Below is a small trained network, with its code and all its weights. Each question gives an input and a class and asks what happens when units are switched off, that is, made to give their printed mean instead of their output.

import numpy as np


def w(rows, s, z=0):
    codes = np.array(rows[::2]) - 128.0
    scale = np.full(codes.shape[1], s)
    scale[-1] = z or s
    return codes * scale


def f(y):
    return np.maximum(y, 0)


def log_softmax(a):
    a = a - a.max(-1, keepdims=True)
    return a - np.log(np.exp(a).sum(-1, keepdims=True))


def net(x, mask):
    res = np.array(x, float).reshape(1, 4) / 4 @ E
    y = f(res @ A[0][:, :-1].T + A[0][:, -1])
    res = res + np.where(mask, y, B[0][:, -1]) @ B[0][:, :-1]
    return log_softmax(res[-1] @ U[:, :-1].T + U[:, -1])


A, B = {}, {}
E = w([
[80,47,106,224,112,48,164],'x0',
[200,165,250,160,90,136,216],'x1',
[225,60,127,196,183,182,81],'x2',
[127,216,47,200,76,194,121],'x3',
],0.013)
A[0] = w([
[109,133,23,81,154,122,91,117],'neuron 1',
[191,221,119,45,185,156,120,79],'neuron 2',
[59,214,129,111,89,103,146,75],'neuron 3',
[92,200,140,41,140,134,144,16],'neuron 4',
[134,203,70,237,90,207,126,75],'neuron 5',
[79,51,151,165,82,67,153,94],'neuron 6',
[126,91,88,145,179,144,25,108],'neuron 7',
[101,185,64,205,35,238,141,151],'neuron 8',
[218,199,236,161,13,92,238,127],'neuron 9',
[77,135,69,242,130,128,198,95],'neuron 10',
[105,48,112,175,83,131,147,4],'neuron 11',
[60,97,13,74,149,100,20,165],'neuron 12',
[110,77,161,67,193,101,150,109],'neuron 13',
[128,63,194,71,170,107,115,87],'neuron 14',
[67,77,112,212,104,2,167,116],'neuron 15',
[215,121,219,211,147,177,174,126],'neuron 16',
[108,14,194,44,151,116,170,135],'neuron 17',
[13,171,160,133,135,92,142,39],'neuron 18',
[70,214,129,99,156,60,189,57],'neuron 19',
[248,86,121,190,227,164,74,45],'neuron 20',
[138,71,131,187,118,124,126,7],'neuron 21',
[95,159,123,66,58,62,162,52],'neuron 22',
[31,179,115,41,55,48,186,49],'neuron 23',
[188,191,141,25,137,176,70,71],'neuron 24',
[112,91,165,82,226,90,157,127],'neuron 25',
[182,76,192,83,152,65,85,76],'neuron 26',
[137,186,150,33,178,201,82,94],'neuron 27',
],0.01,0.0036)
B[0] = w([
[94,107,174,78,98,105,123,199],'neuron 1',
[150,114,148,174,70,172,154,194],'neuron 2',
[146,139,109,135,182,93,133,178],'neuron 3',
[161,105,127,161,147,182,165,172],'neuron 4',
[157,188,46,106,110,67,68,207],'neuron 5',
[166,115,139,176,82,180,149,194],'neuron 6',
[85,63,174,68,175,50,186,201],'neuron 7',
[151,204,56,82,108,97,33,214],'neuron 8',
[36,78,201,30,103,103,117,232],'neuron 9',
[165,131,139,173,70,188,125,196],'neuron 10',
[139,137,132,147,122,156,158,170],'neuron 11',
[23,94,175,77,96,108,154,250],'neuron 12',
[145,152,74,107,82,109,72,180],'neuron 13',
[129,162,76,138,113,107,67,181],'neuron 14',
[167,110,160,195,58,227,192,228],'neuron 15',
[34,95,154,109,169,82,154,204],'neuron 16',
[150,199,68,89,97,125,71,200],'neuron 17',
[160,92,131,158,200,85,145,170],'neuron 18',
[135,144,115,112,208,89,135,175],'neuron 19',
[173,111,96,133,254,78,202,218],'neuron 20',
[149,118,152,159,138,143,146,163],'neuron 21',
[153,137,129,125,171,91,152,175],'neuron 22',
[153,101,125,135,212,67,141,208],'neuron 23',
[152,116,147,196,82,193,168,202],'neuron 24',
[155,188,90,109,75,110,55,182],'neuron 25',
[138,169,105,133,130,118,58,180],'neuron 26',
[157,127,158,209,67,214,205,201],'neuron 27',
],0.0099,0.021)
U = w([
[3,106,161,75,86,120,150,254],'0',
[183,180,59,124,70,126,25,119],'1',
[195,122,138,204,45,189,198,61],'2',
[178,116,108,144,248,108,175,90],'3',
],0.015,0.00093)

Each question gives the input, the list of numbers given to net, and the class t.
The units are the neurons (one row each of A and B). Each row of codes is followed by its name. A weight is (code - 128) times the scale printed after its matrix; where a second scale follows, it is the last column's (A, B and U).
mask holds one flag per neuron, in row order. A switched-off neuron (its flag False) gives its mean, the last column of its row in B, instead of its output. The means were averaged over made-up inputs and are rounded, as every weight is.
A unit's drop is (log p(t) with every unit on - log p(t) with that unit switched off) / (log p(t) with every unit on - log p(t) with every unit switched off).
The circuit of an input: a set's keep is (log p(t) with only the set's units on - log p(t) with every unit switched off) / (log p(t) with every unit on - log p(t) with every unit switched off). Starting from the 12 units with the biggest drops (on a tie, the unit counted first), units are removed one at a time, each time the one whose removal leaves the highest keep (on an exact tie, the one counted first), for as long as the keep stays at least 0.8.
circuit, biggest first: the units of the circuit, biggest drop first
top k neurons: the k neurons with the biggest drops, biggest first
drop of u: that unit's drop, to one decimal
input [6,2,8,-1], class 3: circuit, biggest first : [neuron 20]
input [-5,-6,5,-6], class 0: top 3 neurons : [neuron 7; neuron 12; neuron 8]
input [-2,5,7,-6], class 3: top 3 neurons : [neuron 20; neuron 16; neuron 8]
input [-3,2,7,8], class 1: top 2 neurons : [neuron 8; neuron 5]
input [0,7,1,8], class 1: top 3 neurons : [neuron 8; neuron 5; neuron 12]
input [-6,4,8,5], class 3: top 2 neurons : [neuron 20; neuron 16]
input [-5,5,-6,-2], class 3: top 2 neurons : [neuron 12; neuron 23]
input [7,7,4,-3], class 0: top 3 neurons : [neuron 9; neuron 16; neuron 27]
input [1,4,-6,6], class 1: top 4 neurons : [neuron 8; neuron 20; neuron 5; neuron 7]
input [-2,-8,7,8], class 0: top 2 neurons : [neuron 12; neuron 7]
input [8,-1,8,-6], class 2: top 2 neurons : [neuron 15; neuron 6]
input [7,-5,2,-6], class 2: top 4 neurons : [neuron 15; neuron 8; neuron 6; neuron 5]
input [2,6,8,-4], class 3: top 2 neurons : [neuron 20; neuron 12]
input [-2,-2,-5,6], class 1: circuit, biggest first : [neuron 8]
input [5,7,6,-1], class 0: top 2 neurons : [neuron 9; neuron 16]
input [5,-1,4,5], class 1: drop of neuron 8 : 1.4
input [-1,6,-6,5], class 0: drop of neuron 16 : 0.0
input [1,2,2,0], class 0: drop of neuron 23 : 0.7
